Below is a small trained network, with its code and all its weights. Each question gives an input and a target symbol and asks what happens when units are switched off, that is, made to give their printed mean instead of their output.

import numpy as np


def w(rows, s, z=0):
    codes = np.array(rows[::2]) - 128.0
    scale = np.full(codes.shape[1], s)
    scale[-1] = z or s
    return codes * scale


def norm(h):
    return h / np.sqrt((h * h).mean(-1, keepdims=True) + 1e-5)


def f(y):
    return y / 2 * (1 + np.tanh(0.7978845608 * (y + 0.044715 * y**3)))


def softmax(a):
    e = np.exp(a - a.max(-1, keepdims=True))
    return e / e.sum(-1, keepdims=True)


def log_softmax(a):
    a = a - a.max(-1, keepdims=True)
    return a - np.log(np.exp(a).sum(-1, keepdims=True))


def net(x, mask):
    ids = ['βδζηθλτφ'.index(c) for c in x.split()]
    T = len(ids)
    res = E[ids] + P[:T]
    u = 0
    for l in range(2):
        r = norm(res)
        for j in range(3):
            rows = slice(4 * j, 4 * j + 4)
            q, k, v = (r @ M[l][rows].T for M in (Q, K, V))
            z = softmax(np.where(np.tri(T) > 0, q @ k.T / 4**0.5, -1e9)) @ v
            o = O[l][rows]
            res = res + np.where(mask[u + j], z, o[:, -1]) @ o[:, :-1]
        u += 3
        y = f(norm(res) @ A[l][:, :-1].T + A[l][:, -1])
        res = res + np.where(mask[u : u + 8], y, B[l][:, -1]) @ B[l][:, :-1]
        u += 8
    return log_softmax(norm(res)[-1] @ U[:, :-1].T + U[:, -1])


Q, K, V, O, A, B = {}, {}, {}, {}, {}, {}
E = w([
[117,126,69,92,153,136],'β',
[152,96,91,106,112,147],'δ',
[111,192,124,91,132,97],'ζ',
[176,116,96,121,152,59],'η',
[189,121,191,124,184,64],'θ',
[157,122,146,116,83,87],'λ',
[3,98,130,209,87,147],'τ',
[98,100,120,71,58,202],'φ',
],0.022)
P = w([
[117,30,187,12,99,88],'0',
[140,216,132,101,98,125],'1',
[140,189,130,84,108,94],'2',
[92,88,96,133,60,64],'3',
[90,160,104,158,68,62],'4',
[72,194,207,62,48,64],'5',
[38,122,221,120,57,6],'6',
],0.012)
Q[0] = w([
[160,140,161,155,180,222],'0.h0',
[211,254,147,111,88,180],'0.h0',
[225,125,90,206,95,195],'0.h0',
[116,120,201,100,23,140],'0.h0',
[253,166,87,165,128,193],'0.h1',
[76,36,137,107,119,91],'0.h1',
[148,173,160,105,156,152],'0.h1',
[78,133,107,207,126,74],'0.h1',
[229,156,101,81,154,196],'0.h2',
[92,189,117,107,152,126],'0.h2',
[149,136,80,80,196,121],'0.h2',
[116,136,166,82,68,136],'0.h2',
],0.0096)
K[0] = w([
[193,122,140,63,134,103],'0.h0',
[108,2,122,67,209,124],'0.h0',
[118,163,164,42,177,130],'0.h0',
[111,131,103,162,150,127],'0.h0',
[108,136,160,63,112,146],'0.h1',
[77,130,133,189,127,42],'0.h1',
[113,72,112,51,116,78],'0.h1',
[181,176,134,116,169,104],'0.h1',
[138,78,169,30,123,101],'0.h2',
[129,97,129,166,118,146],'0.h2',
[180,94,156,102,121,134],'0.h2',
[139,120,102,118,50,87],'0.h2',
],0.012)
V[0] = w([
[123,104,71,95,222,189],'0.h0',
[165,147,44,84,35,71],'0.h0',
[97,99,166,188,216,12],'0.h0',
[184,96,100,53,145,96],'0.h0',
[134,108,45,142,166,58],'0.h1',
[111,148,149,249,136,47],'0.h1',
[93,168,115,140,78,79],'0.h1',
[198,197,125,175,182,177],'0.h1',
[78,191,110,141,183,128],'0.h2',
[241,116,183,120,105,130],'0.h2',
[53,160,75,141,183,109],'0.h2',
[61,148,210,140,101,132],'0.h2',
],0.013)
O[0] = w([
[248,27,120,155,185,64,57],'0.h0',
[61,149,105,236,15,141,198],'0.h0',
[70,100,59,45,139,15,105],'0.h0',
[85,122,30,247,110,90,108],'0.h0',
[111,32,101,200,27,165,146],'0.h1',
[134,136,221,13,38,216,102],'0.h1',
[42,116,170,139,156,148,180],'0.h1',
[243,113,133,40,155,55,3],'0.h1',
[157,70,223,152,155,59,88],'0.h2',
[135,232,120,55,130,87,85],'0.h2',
[146,78,202,119,108,167,121],'0.h2',
[42,125,191,156,255,133,172],'0.h2',
],0.0086,0.011)
A[0] = w([
[111,80,100,130,135,170,8],'0.n0',
[171,100,229,91,164,129,231],'0.n1',
[76,165,86,146,128,136,163],'0.n2',
[129,122,111,22,112,209,246],'0.n3',
[145,94,42,112,104,212,186],'0.n4',
[170,145,41,126,187,80,47],'0.n5',
[113,148,91,171,183,186,52],'0.n6',
[86,126,148,5,198,211,252],'0.n7',
],0.013,0.0039)
B[0] = w([
[89,137,89,74,70,122,127],'0.n0',
[45,105,112,156,13,132,187],'0.n1',
[228,119,207,86,180,145,219],'0.n2',
[146,176,177,154,150,2,198],'0.n3',
[168,165,231,89,80,106,167],'0.n4',
[190,167,212,124,133,75,151],'0.n5',
[149,93,161,24,117,63,160],'0.n6',
[165,98,207,188,79,28,251],'0.n7',
],0.011)
Q[1] = w([
[64,8,200,86,62,146],'1.h0',
[88,150,122,188,28,154],'1.h0',
[201,45,90,103,181,169],'1.h0',
[184,159,91,215,204,113],'1.h0',
[200,106,84,110,216,139],'1.h1',
[153,128,42,45,154,143],'1.h1',
[76,179,185,156,56,52],'1.h1',
[124,183,212,128,164,96],'1.h1',
[104,126,90,53,118,191],'1.h2',
[156,32,79,58,208,169],'1.h2',
[191,55,92,84,161,147],'1.h2',
[132,63,27,61,159,120],'1.h2',
],0.013)
K[1] = w([
[119,192,230,143,105,33],'1.h0',
[92,126,189,162,56,166],'1.h0',
[162,194,69,168,175,114],'1.h0',
[70,130,18,192,141,172],'1.h0',
[66,157,79,94,163,153],'1.h1',
[145,164,71,215,171,110],'1.h1',
[50,87,223,104,133,149],'1.h1',
[99,8,149,54,73,129],'1.h1',
[187,158,96,136,150,50],'1.h2',
[198,193,31,157,178,111],'1.h2',
[134,180,32,148,214,162],'1.h2',
[197,154,35,173,183,124],'1.h2',
],0.012)
V[1] = w([
[171,169,190,119,156,219],'1.h0',
[163,196,130,96,115,48],'1.h0',
[169,151,150,181,136,134],'1.h0',
[128,222,178,134,137,90],'1.h0',
[162,116,164,109,158,113],'1.h1',
[247,137,101,184,149,94],'1.h1',
[99,142,199,121,183,89],'1.h1',
[77,110,160,149,98,94],'1.h1',
[78,83,115,78,165,114],'1.h2',
[146,190,81,121,209,141],'1.h2',
[168,110,164,90,92,92],'1.h2',
[141,200,131,61,92,98],'1.h2',
],0.015)
O[1] = w([
[202,209,180,181,69,41,101],'1.h0',
[6,123,106,105,61,80,137],'1.h0',
[169,85,132,154,57,95,154],'1.h0',
[82,120,162,139,55,68,203],'1.h0',
[165,168,120,152,95,97,92],'1.h1',
[77,125,27,203,51,55,32],'1.h1',
[197,67,151,112,101,95,172],'1.h1',
[160,91,136,74,120,158,240],'1.h1',
[160,105,119,73,207,120,97],'1.h2',
[90,157,161,146,199,30,4],'1.h2',
[176,103,43,67,24,115,118],'1.h2',
[86,183,147,49,52,98,92],'1.h2',
],0.012,0.013)
A[1] = w([
[162,119,159,25,119,75,211],'1.n0',
[68,84,51,95,195,145,12],'1.n1',
[56,151,60,62,86,173,145],'1.n2',
[94,148,86,146,59,110,252],'1.n3',
[121,110,168,138,229,22,77],'1.n4',
[195,83,210,63,161,165,227],'1.n5',
[165,78,66,166,251,95,111],'1.n6',
[181,109,142,124,203,222,118],'1.n7',
],0.014,0.0037)
B[1] = w([
[120,5,88,134,23,86,199],'1.n0',
[190,121,174,74,110,196,141],'1.n1',
[209,112,188,84,219,130,164],'1.n2',
[183,114,148,77,134,194,177],'1.n3',
[227,167,133,91,25,223,149],'1.n4',
[174,114,119,112,49,51,252],'1.n5',
[165,39,194,70,167,131,144],'1.n6',
[190,97,139,7,152,16,161],'1.n7',
],0.011,0.014)
U = w([
[142,21,81,223,161,168,112],'β',
[25,142,78,230,86,131,187],'δ',
[248,62,144,75,132,76,130],'ζ',
[126,128,42,69,133,200,177],'η',
[105,159,78,48,45,62,198],'θ',
[23,204,176,118,138,134,112],'λ',
[104,59,152,161,120,54,2],'τ',
[157,171,191,240,119,108,144],'φ',
],0.013,0.0053)

Each question gives the input, a string of symbols that net reads in full, and the target symbol t.
The units are the heads (4 rows each of Q, K, V and O) and the neurons (one row each of A and B). Each row of codes is followed by its name. A weight is (code - 128) times the scale printed after its matrix; where a second scale follows, it is the last column's (O, A, B and U).
mask holds one flag per unit, layer by layer, with each layer's heads first. A switched-off unit (its flag False) gives its mean, the last column of its rows in O or B, instead of its output. The means were averaged over made-up inputs and are rounded, as every weight is.
A unit's drop is (log p(t) with every unit on - log p(t) with that unit switched off) / (log p(t) with every unit on - log p(t) with every unit switched off).
The circuit of an input: a set's keep is (log p(t) with only the set's units on - log p(t) with every unit switched off) / (log p(t) with every unit on - log p(t) with every unit switched off). Starting from the 12 units with the biggest drops (on a tie, the unit counted first), units are removed one at a time, each time the one whose removal leaves the highest keep (on an exact tie, the one counted first), for as long as the keep stays at least 0.8.
circuit, biggest first: the units of the circuit, biggest drop first
most important unit: the unit with the biggest drop
top k neurons: the k neurons with the biggest drops, biggest first
top k neurons in layer l: the k neurons of layer l with the biggest drops, biggest first
heads that matter: for each layer, one digit per head in row order, 1 if its drop is at least 0.15 and else 0, layers parted by /
drop of u: that unit's drop, to one decimal
input θ θ φ δ, target θ: circuit, biggest first	0.h2; 1.h2
input θ θ λ β, target θ: top 2 neurons	0.n2; 0.n1
input θ ζ λ, target θ: heads that matter	001 / 000
input ζ φ φ η δ ζ λ, target δ: heads that matter	110 / 000
input β δ η η λ θ φ, target λ: top 2 neurons in layer 0	0.n7; 0.n6
input φ δ β δ, target δ: most important unit	0.h0
input δ β β δ, target β: circuit, biggest first	1.h0; 0.h0
input β η δ, target β: heads that matter	110 / 110
input λ η η, target λ: heads that matter	101 / 001
input φ φ ζ, target φ: heads that matter	111 / 000
input λ η θ φ λ θ ζ, target λ: heads that matter	101 / 010
input β β η φ, target β: heads that matter	110 / 110
input λ η φ λ, target η: heads that matter	110 / 000
input θ δ ζ, target θ: heads that matter	001 / 000
input η η φ β φ φ, target β: most important unit	0.h0
input ζ φ θ δ β η, target δ: circuit, biggest first	0.h0; 0.h1; 1.h1
input φ φ δ θ φ φ λ, target φ: heads that matter	100 / 100
input β φ θ, target β: circuit, biggest first	0.h0; 0.h1; 1.h0
input θ τ λ θ, target θ: heads that matter	010 / 100
input λ λ φ λ, target λ: heads that matter	101 / 000
input δ β η, target δ: heads that matter	111 / 010
input β η θ δ δ ζ, target δ: circuit, biggest first	0.h0
input λ φ φ ζ ζ, target φ: heads that matter	101 / 101
input τ θ φ τ φ φ η, target θ: heads that matter	110 / 101
input ζ δ τ, target ζ: circuit, biggest first	1.h1; 0.h0
input θ δ φ η θ, target φ: top 3 neurons in layer 1	1.n0; 1.n3; 1.n2
input ζ θ δ λ, target θ: top neuron	0.n2
input φ λ δ θ, target λ: top 2 neurons in layer 1	1.n5; 1.n0
input ζ θ ζ η θ φ, target η: drop of 1.h0	0.3
